Below is a small trained network, with its code and all its weights. Each question gives an input and a class and asks what happens when units are switched off, that is, made to give their printed mean instead of their output.

import numpy as np


def w(rows, s, z=0):
    codes = np.array(rows[::2]) - 128.0
    scale = np.full(codes.shape[1], s)
    scale[-1] = z or s
    return codes * scale


def norm(h):
    return h / np.sqrt((h * h).mean(-1, keepdims=True) + 1e-5)


def f(y):
    return np.maximum(y, 0)


def log_softmax(a):
    a = a - a.max(-1, keepdims=True)
    return a - np.log(np.exp(a).sum(-1, keepdims=True))


def net(x, mask):
    res = np.array(x, float).reshape(1, 8) / 4 @ E
    u = 0
    for l in range(3):
        y = f(norm(res) @ A[l][:, :-1].T + A[l][:, -1])
        res = res + np.where(mask[u : u + 10], y, B[l][:, -1]) @ B[l][:, :-1]
        u += 10
    return log_softmax(norm(res)[-1] @ U[:, :-1].T + U[:, -1])


A, B = {}, {}
E = w([
[130,130,120,118,135,113,122,124,126,135],'x0',
[183,196,154,83,8,131,120,220,188,217],'x1',
[132,120,129,124,135,126,131,131,121,133],'x2',
[243,137,245,133,88,91,111,61,115,126],'x3',
[123,131,133,130,130,132,128,126,130,128],'x4',
[154,152,114,81,120,218,2,128,88,94],'x5',
[130,122,132,125,128,131,131,131,120,133],'x6',
[136,124,126,124,134,127,131,132,125,130],'x7',
],0.014)
A[0] = w([
[124,161,125,93,97,108,142,216,167,144,102],'0.n0',
[131,183,102,119,56,109,187,180,153,144,32],'0.n1',
[208,164,179,95,12,135,114,160,217,244,3],'0.n2',
[158,152,127,96,145,211,2,110,103,103,124],'0.n3',
[153,157,109,93,112,195,43,148,97,95,87],'0.n4',
[117,151,92,102,124,107,130,73,171,158,27],'0.n5',
[144,138,117,135,67,98,178,201,203,233,57],'0.n6',
[110,130,124,89,23,117,96,213,172,214,104],'0.n7',
[36,136,75,136,134,128,140,157,111,172,197],'0.n8',
[211,118,197,170,110,109,109,60,122,145,143],'0.n9',
],0.0094,0.0072)
B[0] = w([
[142,80,140,104,112,187,190,94,122,180,195],'0.n0',
[133,58,137,113,91,123,131,97,123,208,177],'0.n1',
[2,160,160,95,142,41,135,239,49,49,252],'0.n2',
[142,46,116,58,53,208,152,83,84,55,254],'0.n3',
[190,213,85,188,206,149,83,132,84,169,214],'0.n4',
[88,101,150,141,141,139,102,140,135,140,128],'0.n5',
[132,72,130,112,13,150,214,85,127,153,221],'0.n6',
[148,212,77,168,176,167,73,111,166,225,244],'0.n7',
[67,40,113,113,116,115,92,72,134,109,240],'0.n8',
[140,102,206,140,147,55,183,31,110,51,225],'0.n9',
],0.0087,0.0098)
A[1] = w([
[209,173,212,113,48,87,78,173,131,168,121],'1.n0',
[94,159,105,112,172,151,152,140,133,89,155],'1.n1',
[87,59,13,165,156,168,132,132,137,144,114],'1.n2',
[119,160,86,115,91,224,161,202,187,214,126],'1.n3',
[83,175,122,91,146,125,40,150,95,141,133],'1.n4',
[58,94,165,183,157,42,164,130,179,175,137],'1.n5',
[204,192,86,209,200,225,94,200,254,94,2],'1.n6',
[112,42,84,168,129,144,88,78,143,86,116],'1.n7',
[154,153,178,227,112,70,206,130,159,136,89],'1.n8',
[194,188,69,126,139,224,84,162,161,166,105],'1.n9',
],0.011,0.0099)
B[1] = w([
[73,172,117,81,151,135,180,221,149,49,188],'1.n0',
[157,146,170,119,111,125,106,148,181,163,172],'1.n1',
[98,203,108,110,85,114,165,218,116,125,246],'1.n2',
[165,64,31,165,147,147,66,49,130,148,208],'1.n3',
[112,126,106,95,189,171,99,125,102,89,184],'1.n4',
[176,152,66,193,119,78,170,141,237,187,227],'1.n5',
[172,45,43,112,113,137,94,56,106,101,131],'1.n6',
[175,150,208,96,91,113,173,132,94,155,236],'1.n7',
[144,149,80,177,190,174,78,147,100,160,172],'1.n8',
[126,201,101,176,253,21,142,120,73,140,177],'1.n9',
],0.012,0.011)
A[2] = w([
[178,44,168,178,144,137,101,8,159,101,133],'2.n0',
[120,145,103,168,70,61,160,155,194,169,115],'2.n1',
[138,196,123,92,181,93,159,144,57,53,157],'2.n2',
[93,134,153,79,128,137,69,180,107,80,2],'2.n3',
[134,153,153,138,107,64,198,164,150,106,63],'2.n4',
[95,117,157,53,118,156,101,121,106,55,85],'2.n5',
[148,157,163,158,118,71,166,136,137,164,65],'2.n6',
[93,186,99,138,149,131,152,198,128,140,138],'2.n7',
[192,103,172,173,180,92,129,90,156,57,112],'2.n8',
[152,150,124,218,222,85,46,53,157,160,19],'2.n9',
],0.014,0.0068)
B[2] = w([
[148,96,96,186,141,101,31,63,6,192,190],'2.n0',
[136,78,209,120,104,112,116,102,141,90,242],'2.n1',
[120,88,131,120,94,173,158,160,207,139,254],'2.n2',
[203,173,86,53,61,198,181,152,206,102,166],'2.n3',
[98,166,143,169,204,103,106,144,87,98,198],'2.n4',
[219,99,162,51,44,131,170,111,174,107,197],'2.n5',
[62,203,105,154,192,115,93,178,106,102,181],'2.n6',
[156,138,174,146,159,108,122,82,105,102,217],'2.n7',
[102,129,51,123,118,172,87,119,114,181,186],'2.n8',
[100,197,42,28,174,206,77,204,137,215,164],'2.n9',
],0.015)
U = w([
[28,192,234,211,199,27,202,206,170,51,166],'0',
[68,214,15,188,231,166,39,134,45,196,194],'1',
[187,198,160,18,72,234,222,205,205,10,116],'2',
[223,38,184,134,55,167,59,8,3,86,2],'3',
[70,37,75,165,21,106,206,74,229,227,80],'4',
],0.018,0.0062)

Each question gives the input, the list of numbers given to net, and the class t.
The units are the neurons (one row each of A and B). Each row of codes is followed by its name. A weight is (code - 128) times the scale printed after its matrix; where a second scale follows, it is the last column's (A, B and U).
mask holds one flag per neuron, layer by layer. A switched-off neuron (its flag False) gives its mean, the last column of its row in B, instead of its output. The means were averaged over made-up inputs and are rounded, as every weight is.
A unit's drop is (log p(t) with every unit on - log p(t) with that unit switched off) / (log p(t) with every unit on - log p(t) with every unit switched off).
most important unit: the unit with the biggest drop
k most important neurons: the k neurons with the biggest drops, biggest first
k most important neurons of layer l: the k neurons of layer l with the biggest drops, biggest first
drop when u is switched off: that unit's drop, to one decimal
input [-5,-4,1,0,4,3,2,2], class 2: most important unit	0.n9
input [4,7,-7,0,1,0,4,7], class 4: 3 most important neurons of layer 0	(0.n6; 0.n7; 0.n0)
input [-2,1,0,-3,3,2,-6,-2], class 1: 2 most important neurons	(0.n9; 0.n2)
input [3,5,-7,-2,2,0,-5,1], class 4: 2 most important neurons of layer 0	(0.n6; 0.n2)
input [5,-5,2,0,0,6,8,1], class 2: 2 most important neurons	(0.n9; 1.n3)
input [0,4,-1,0,1,6,0,3], class 1: 2 most important neurons	(0.n7; 0.n4)
input [1,-5,-6,1,-2,-7,5,-8], class 1: 2 most important neurons	(2.n9; 1.n8)
input [-7,1,-3,3,4,8,2,3], class 2: 2 most important neurons	(1.n3; 0.n8)
input [-2,6,-3,0,-2,2,8,5], class 1: 2 most important neurons	(0.n7; 1.n3)
input [8,0,4,-1,6,8,-2,-6], class 2: 2 most important neurons	(0.n3; 0.n7)
input [7,6,-6,-3,1,1,4,5], class 1: 4 most important neurons	(0.n7; 0.n9; 2.n2; 2.n5)
input [-7,7,-5,-1,3,5,-7,5], class 1: 2 most important neurons	(0.n7; 1.n3)
input [1,2,5,-1,7,8,2,6], class 1: 2 most important neurons	(0.n4; 1.n9)
input [4,7,7,-5,8,-2,1,-3], class 4: most important neuron	(0.n6)
input [1,-3,-3,0,3,-2,-2,4], class 0: drop when 0.n9 is switched off	0.3
input [-7,6,-7,-6,-8,-1,2,-4], class 4: drop when 0.n6 is switched off	1.0
input [0,8,5,-6,2,0,-5,0], class 4: drop when 0.n6 is switched off	2.3
input [7,-3,6,-3,8,0,6,8], class 0: drop when 0.n3 is switched off	1.0
